Below are the code and all the weights of a small trained network. Each question names an input and a target symbol and asks about switching units off, where a switched-off unit gives its printed mean instead of its output.

import numpy as np


def w(rows, s, z=0):
    codes = np.array(rows[::2]) - 128.0
    scale = np.full(codes.shape[1], s)
    scale[-1] = z or s
    return codes * scale


def f(y):
    return np.maximum(y, 0)


def softmax(a):
    e = np.exp(a - a.max(-1, keepdims=True))
    return e / e.sum(-1, keepdims=True)


def log_softmax(a):
    a = a - a.max(-1, keepdims=True)
    return a - np.log(np.exp(a).sum(-1, keepdims=True))


def net(x, mask):
    ids = ['αβγεζηθλμξπσω'.index(c) for c in x.split()]
    T = len(ids)
    res = E[ids] + P[:T]
    u = 0
    for l in range(3):
        q, k, v = (res @ M[l].T for M in (Q, K, V))
        z = softmax(np.where(np.tri(T) > 0, q @ k.T / 2**0.5, -1e9)) @ v
        res = res + np.where(mask[u], z, O[l][:, -1]) @ O[l][:, :-1]
        u += 1
        y = f(res @ A[l][:, :-1].T + A[l][:, -1])
        res = res + np.where(mask[u : u + 4], y, B[l][:, -1]) @ B[l][:, :-1]
        u += 4
    return log_softmax(res[-1] @ U[:, :-1].T + U[:, -1])


Q, K, V, O, A, B = {}, {}, {}, {}, {}, {}
E = w([
[108,193,150,2,150],'α',
[138,120,132,170,181],'β',
[121,135,138,193,143],'γ',
[120,110,132,181,156],'ε',
[138,125,125,184,191],'ζ',
[26,174,175,38,76],'η',
[153,136,127,156,179],'θ',
[149,127,125,179,185],'λ',
[209,129,135,133,191],'μ',
[177,77,123,194,77],'ξ',
[128,175,21,205,133],'π',
[181,17,124,89,29],'σ',
[70,37,200,7,243],'ω',
],0.0078)
P = w([
[64,253,225,136,86],'0',
[118,173,200,124,118],'1',
[123,136,190,140,114],'2',
[145,100,167,150,123],'3',
[156,79,143,150,120],'4',
[167,61,119,147,127],'5',
[173,53,91,137,128],'6',
[179,48,62,124,137],'7',
[190,35,32,109,146],'8',
[195,44,10,96,154],'9',
[192,84,14,117,118],'10',
],0.0058)
Q[0] = w([
[34,251,200,2,76],'0.h0',
[31,252,55,10,71],'0.h0',
],0.0082)
K[0] = w([
[74,240,228,154,100],'0.h0',
[149,254,201,189,107],'0.h0',
],0.0088)
V[0] = w([
[229,164,105,99,140],'0.h0',
[121,42,134,49,255],'0.h0',
],0.0076)
O[0] = w([
[254,132,245,180,56,195],'0.h0',
[147,253,90,62,43,246],'0.h0',
],0.0072,0.0011)
A[0] = w([
[187,174,88,102,101,89],'0.n0',
[174,141,10,223,85,253],'0.n1',
[58,163,40,159,255,157],'0.n2',
[217,59,160,252,185,154],'0.n3',
],0.0068,0.0033)
B[0] = w([
[137,83,20,175,106,162],'0.n0',
[134,163,23,188,98,255],'0.n1',
[2,47,95,129,198,160],'0.n2',
[182,111,225,219,176,244],'0.n3',
],0.0069,0.005)
Q[1] = w([
[76,137,165,3,85],'1.h0',
[12,207,141,2,110],'1.h0',
],0.0059)
K[1] = w([
[2,111,179,117,129],'1.h0',
[13,156,190,45,119],'1.h0',
],0.007)
V[1] = w([
[172,138,37,157,57],'1.h0',
[253,203,137,63,119],'1.h0',
],0.0066)
O[1] = w([
[136,69,147,228,55,218],'1.h0',
[220,254,208,238,75,10],'1.h0',
],0.0047,0.0012)
A[1] = w([
[149,48,56,236,99,233],'1.n0',
[205,18,169,27,33,254],'1.n1',
[158,47,22,87,75,133],'1.n2',
[111,122,255,139,166,118],'1.n3',
],0.0063,0.0043)
B[1] = w([
[137,139,70,203,92,250],'1.n0',
[1,195,221,195,18,168],'1.n1',
[33,106,145,173,31,166],'1.n2',
[236,86,221,157,154,150],'1.n3',
],0.0057,0.011)
Q[2] = w([
[189,58,153,177,164],'2.h0',
[81,253,93,59,125],'2.h0',
],0.0071)
K[2] = w([
[112,163,71,213,29],'2.h0',
[169,123,199,77,255],'2.h0',
],0.0071)
V[2] = w([
[187,84,11,198,115],'2.h0',
[111,85,232,153,2],'2.h0',
],0.0065)
O[2] = w([
[104,95,207,158,209,255],'2.h0',
[175,85,189,52,1,209],'2.h0',
],0.0097,0.0069)
A[2] = w([
[69,187,3,186,78,120],'2.n0',
[48,134,164,223,218,1],'2.n1',
[80,166,114,207,67,248],'2.n2',
[133,87,254,110,124,6],'2.n3',
],0.0061,0.0056)
B[2] = w([
[118,72,156,235,68,177],'2.n0',
[38,235,160,70,2,180],'2.n1',
[215,165,92,62,213,249],'2.n2',
[14,42,22,248,128,169],'2.n3',
],0.0074,0.011)
U = w([
[127,191,190,68,71,118],'α',
[115,133,125,112,139,66],'β',
[106,135,115,122,143,64],'γ',
[79,80,57,127,156,25],'ε',
[120,176,81,127,134,106],'ζ',
[121,120,115,101,141,162],'η',
[150,151,98,118,183,194],'θ',
[136,157,114,127,162,127],'λ',
[254,231,205,113,160,245],'μ',
[111,1,153,157,208,113],'ξ',
[64,215,205,165,80,2],'π',
[117,97,163,97,37,56],'σ',
[149,177,36,140,98,131],'ω',
],0.0068,0.0035)

Each question gives the input, a string of symbols that net reads in full, and the target symbol t.
The units are the heads (2 rows each of Q, K, V and O) and the neurons (one row each of A and B). Each row of codes is followed by its name. A weight is (code - 128) times the scale printed after its matrix; where a second scale follows, it is the last column's (O, A, B and U).
mask holds one flag per unit, layer by layer, with each layer's heads first. A switched-off unit (its flag False) gives its mean, the last column of its rows in O or B, instead of its output. The means were averaged over made-up inputs and are rounded, as every weight is.
A unit's drop is (log p(t) with every unit on - log p(t) with that unit switched off) / (log p(t) with every unit on - log p(t) with every unit switched off).
The circuit of an input: a set's keep is (log p(t) with only the set's units on - log p(t) with every unit switched off) / (log p(t) with every unit on - log p(t) with every unit switched off). Starting from the 12 units with the biggest drops (on a tie, the unit counted first), units are removed one at a time, each time the one whose removal leaves the highest keep (on an exact tie, the one counted first), for as long as the keep stays at least 0.8.
circuit, biggest first: the units of the circuit, biggest drop first
unit that matters most: the unit with the biggest drop
top k neurons: the k neurons with the biggest drops, biggest first
k most important neurons of layer l: the k neurons of layer l with the biggest drops, biggest first
input θ μ μ α π β π μ ζ, target π: circuit, biggest first => (2.h0; 2.n1; 0.n1; 1.n0)
input γ μ σ μ θ, target σ: circuit, biggest first => (2.h0; 1.n1)
input η σ ξ θ ω β ω π, target ω: circuit, biggest first => (0.h0; 0.n1; 2.h0; 1.n0)
input β ε γ μ ξ ω γ β ξ γ, target ξ: circuit, biggest first => (2.h0; 0.n1; 1.h0)
input ξ λ λ ζ λ β β ξ μ β β, target μ: circuit, biggest first => (0.h0; 2.n3)
input μ θ μ ε, target μ: unit that matters most => 1.h0
input ε μ η π μ μ β α ξ ζ, target ξ: circuit, biggest first => (2.h0; 1.h0; 0.n1; 1.n0)
input θ β α β σ ξ ξ γ, target ξ: circuit, biggest first => (2.h0; 0.n1; 1.n0; 1.h0)
input η π μ γ, target π: 2 most important neurons of layer 0 => (0.n1; 0.n3)
input ξ ξ μ σ ε β μ σ μ μ, target σ: circuit, biggest first => (2.h0; 1.n1; 1.n2)
input ε ε μ α λ, target μ: top 3 neurons => (2.n3; 0.n3; 0.n2)
input ξ μ μ π η θ ω β ε, target ω: top 3 neurons => (0.n3; 0.n1; 1.n0)
input ε ζ ξ θ π μ π ζ, target π: circuit, biggest first => (2.n1; 2.h0; 0.n1; 1.n0)
input β θ γ μ γ γ ξ ω π, target ω: 3 most important neurons of layer 0 => (0.n3; 0.n2; 0.n1)
input ξ γ ξ β, target ξ: 2 most important neurons of layer 1 => (1.n3; 1.n1)
input β ξ η ξ η β μ ε θ, target μ: 3 most important neurons of layer 2 => (2.n3; 2.n2; 2.n0)
input ε ξ α ζ ω θ γ, target ω: 2 most important neurons of layer 0 => (0.n3; 0.n1)
input θ μ σ η μ β ζ ξ ξ β θ, target ξ: circuit, biggest first => (2.h0; 0.n1; 1.h0; 1.n0)
input ξ ε γ μ π π ξ μ, target π: top 3 neurons => (2.n1; 0.n1; 0.n3)
input η ξ μ θ μ ξ θ θ μ μ ξ, target ξ: 3 most important neurons of layer 0 => (0.n1; 0.n0; 0.n3)
input ω μ η μ η ξ μ, target ξ: most important neuron of layer 1 => (1.n0)
input γ μ ξ ξ μ η ω π ε, target ω: 3 most important neurons of layer 1 => (1.n3; 1.n0; 1.n2)
input μ ξ ε, target ξ: most important neuron of layer 1 => (1.n3)
input μ μ π λ, target π: top 2 neurons => (2.n1; 0.n1)
input μ ξ ε μ, target ξ: top 2 neurons => (2.n3; 0.n3)
input μ ξ λ, target ξ: 2 most important neurons of layer 0 => (0.n3; 0.n1)
input η β μ μ π ε β, target π: top 3 neurons => (2.n1; 0.n1; 1.n0)
